Each row has a name. After each piece below comes the name of the row it's from, unless a question asks for something else. Each question is about the rows just above it. Places in a row count from 1.

Columns, left to right: J G U W
J_242: [-44 -44 -44  57]
J_626: [ 40 -26  36 -43]
J_238: [-17 -23 -24 -44]
Which value is in both J_238 and J_242?
[-44]
Every place of [-44] in J_242:
1 2 3
Which column holds [-44 -26] top down?
G
Which value is in both J_242 and J_238?
[-44]
At which places does J_238 hold [-23]?
2

Columns, left to right: Z B V T D K
J_768: [ -8 -35  33  -9  -8  11]
J_443: [-55  -8  -1 -19 -55   9]
J_728: [ -3 -14 -42  -7 -12  12]
J_238: [-13  -9  -6  34 -13 -57]
Where in the named rows is [33]?
J_768, 3
Which column holds [11  9 12] top down?
K
How many times does J_443 hold [-9]?
0
Which value is in both J_768 and J_238?
[-9]
Where in the named rows is [-14]?
J_728, 2
Which column holds this, read top down? [11  9]
K

Columns, left to right: C E P M H A R
J_626: [ 22  -8  51 -31   8  26  49]
J_242: [ 44 -21 -46  14  33   0 -33]
J_29: [  3  56  43  31 -10   8 -16]
J_471: [ 26  16  16  25 -32  14  14]
J_768: [-20  41  -8  22   8   7 -20]
Shared by J_626 and J_29:
[8]
Times [25] occurs in J_471:
1
Which column holds [22 44  3 26] top down?
C

Columns, left to right: Q L X F
J_728: [ 30 -22   4 -44]
J_143: [-19 -26 -26  37]
J_443: [ 0 -2 -2  0]
J_242: [ 0 16 16 25]
J_29: [ 18  -2  31 -24]
J_604: [ 0 21 21 30]
J_768: [  0  -5 -21  -3]
J_238: [-28   4   4  12]
J_32: [  0 -20 -20   0]
J_471: [ 27 -24 -24  -7]
J_805: [-27  18  -2  18]
J_626: [ 18 -22 -22 -24]
Which value is in both J_29 and J_471?
[-24]
[-7] is at row and place
J_471, 4
Count of [0] in J_443:
2
Shared by J_32 and J_443:
[0]
Shared by J_604 and J_768:
[0]
At which places does J_471 hold [27]?
1
Shared by J_604 and J_728:
[30]

Columns, left to right: Nabem vor Val Gote kopa gofer duren ripi Noga
J_805: [36 56 22 -2 33 -2 36 -2 -2]
J_32: [ 55  -5 -49  -4 -50  52 -18  57 -32]
J_768: [-32 -35  22  -2  33  19  37  57 -32]
find: [ 55  -5 -49  -4 -50  52 -18  57 -32]
J_32
At which places does J_805 hold [36]?
1 7
Every place of [57] in J_768:
8
Which column holds [-18  37] top down?
duren

Columns, left to right: zunis Dazeg sutu Ruve vaba simap pili
J_604: [  3 -39  -3  21 -11  12 -12]
J_805: [-31 -12  25   4  29 -21   6]
J_29: [-31 -12  25   4   9 -11 -15]
J_471: [-11  -7   1  27  42 -20  12]
J_626: [ -3 -39   8  -5 -20 -19  39]
J_143: [ -6 -36  -5  22  -9   4 -10]
J_443: [ -8 -17 -14  23 -20  14 -11]
J_728: [-11 -12 -39 -20 -12 -20 -12]
J_768: [  9 -20 -38 -12 -16 -44  29]
J_242: [ 15  41 -11  23 -19  20 -10]
[42] is at row and place
J_471, 5
Shared by J_626 and J_242:
[-19]
Shared by J_604 and J_805:
[-12]
Times [-13] occurs in J_728:
0
find: [-31 -12  25   4  29 -21   6]
J_805
[21  4  4 27 -5 22] is in which column, read top down?
Ruve
Which column holds this, read top down? [-31 -31 -11  -3  -6  -8]
zunis

Columns, left to right: Sune rula gure dokav gavu Lovus
J_29: [18 -1 19 25 10 18]
J_443: [ 14  14  31  14 -41  19]
J_238: [ -3  14 -20  31 -41  -6]
J_728: [  1 -29   5  -7  -2  -3]
Which column holds [-20   5] top down?
gure
Count of [14] in J_443:
3
Where in the named rows is [1]?
J_728, 1
Places of [14] in row J_443:
1 2 4
Every place of [-1] in J_29:
2

Columns, left to right: rilar gal fopu Nak
J_768: [-20 -17 -46 -18]
J_471: [ 6  1  1 -7]
J_443: [ 5  6  6 -4]
J_626: [ 25   5 -32  27]
J_143: [ 24  16 -22   6]
J_728: [-18 -18 -15   1]
At which places does J_728 hold [-18]?
1 2
find: [-20 -17 -46 -18]
J_768
Where in the named rows is [24]?
J_143, 1
Row and place of [-20] in the named rows:
J_768, 1

Columns, left to right: beba bap lom tiv sem Negel dumir subi peg
J_471: [ 52 -26  33   8  53   8  11  52  20]
J_626: [-25  10  33  33  53 -26  11  -2  52]
J_242: [  8   1  15  53  -5 -40  -7 -54   6]
J_29: [-24   1   9  52  -9   9   0 -36  20]
J_143: [  8 -30   1 -25   2   9 -21 -34  13]
Every place of [-25] in J_626:
1
Places of [53] in row J_471:
5
Shared by J_626 and J_29:
[52]
The one value in J_242 and J_29:
[1]
[-24] is at row and place
J_29, 1
The one value in J_471 and J_143:
[8]
Every place of [8] in J_471:
4 6

Columns, left to right: guza rofen runaf mekan Metak Gil biz Mis sof Kopot
J_471: [-33  43  -7  58  -7  -3   6  -5  28  32]
J_32: [  3   1  -7   2   9  -7   1   0 -17 -19]
J_604: [-11  -1   3   1   3   0  -1  22   4  -1]
J_626: [-11   2   3   1   3   0   5  22   4  -1]
J_443: [-44 -20 -20 -32 -24   7 -24  22   3 -25]
J_238: [  1   0  -6  -5   9  -8  -5  -5 -12 -18]
J_768: [-6  2  3  1  3 -6  4 22 -6  1]
J_728: [  3   1  -7   2   9  -7   1   0 -17   3]
Places of [-6] in row J_768:
1 6 9
How many times does J_238 hold [-5]?
3
At which places does J_604 hold [-1]?
2 7 10

Columns, left to right: Zasi fatul tipe mil morug pev
J_238: [-11 -11  34   4  11   4]
J_32: [  2   0  27 -40 -12  -2]
J_728: [ -2 -27  20  18  12 -39]
J_768: [-12  59  21  34 -12  -2]
J_443: [ -3 -18   9   9 -11   7]
J_604: [-10  11 -15 -11  10   4]
J_805: [  0   9 -15   9   8 -11]
J_29: [-39 -18   3 -12 -15 -25]
[  4 -40  18] is in which column, read top down?
mil
[-40  18  34] is in which column, read top down?
mil
Shared by J_728 and J_768:
[-2]
[ -2   7   4 -11 -25] is in which column, read top down?
pev
Shared by J_29 and J_728:
[-39]
Row and place of [20] in the named rows:
J_728, 3
Places of [-11] in row J_238:
1 2

Columns, left to right: depu Nus binus rete faf Bunoz dobuf
J_626: [-32   6  -2   4  33 -26  -3]
J_443: [ -7 -10  51  39  39  51   0]
J_728: [ 36   5 -11  -4  50  42   1]
[-4] is at row and place
J_728, 4
Every place of [51] in J_443:
3 6

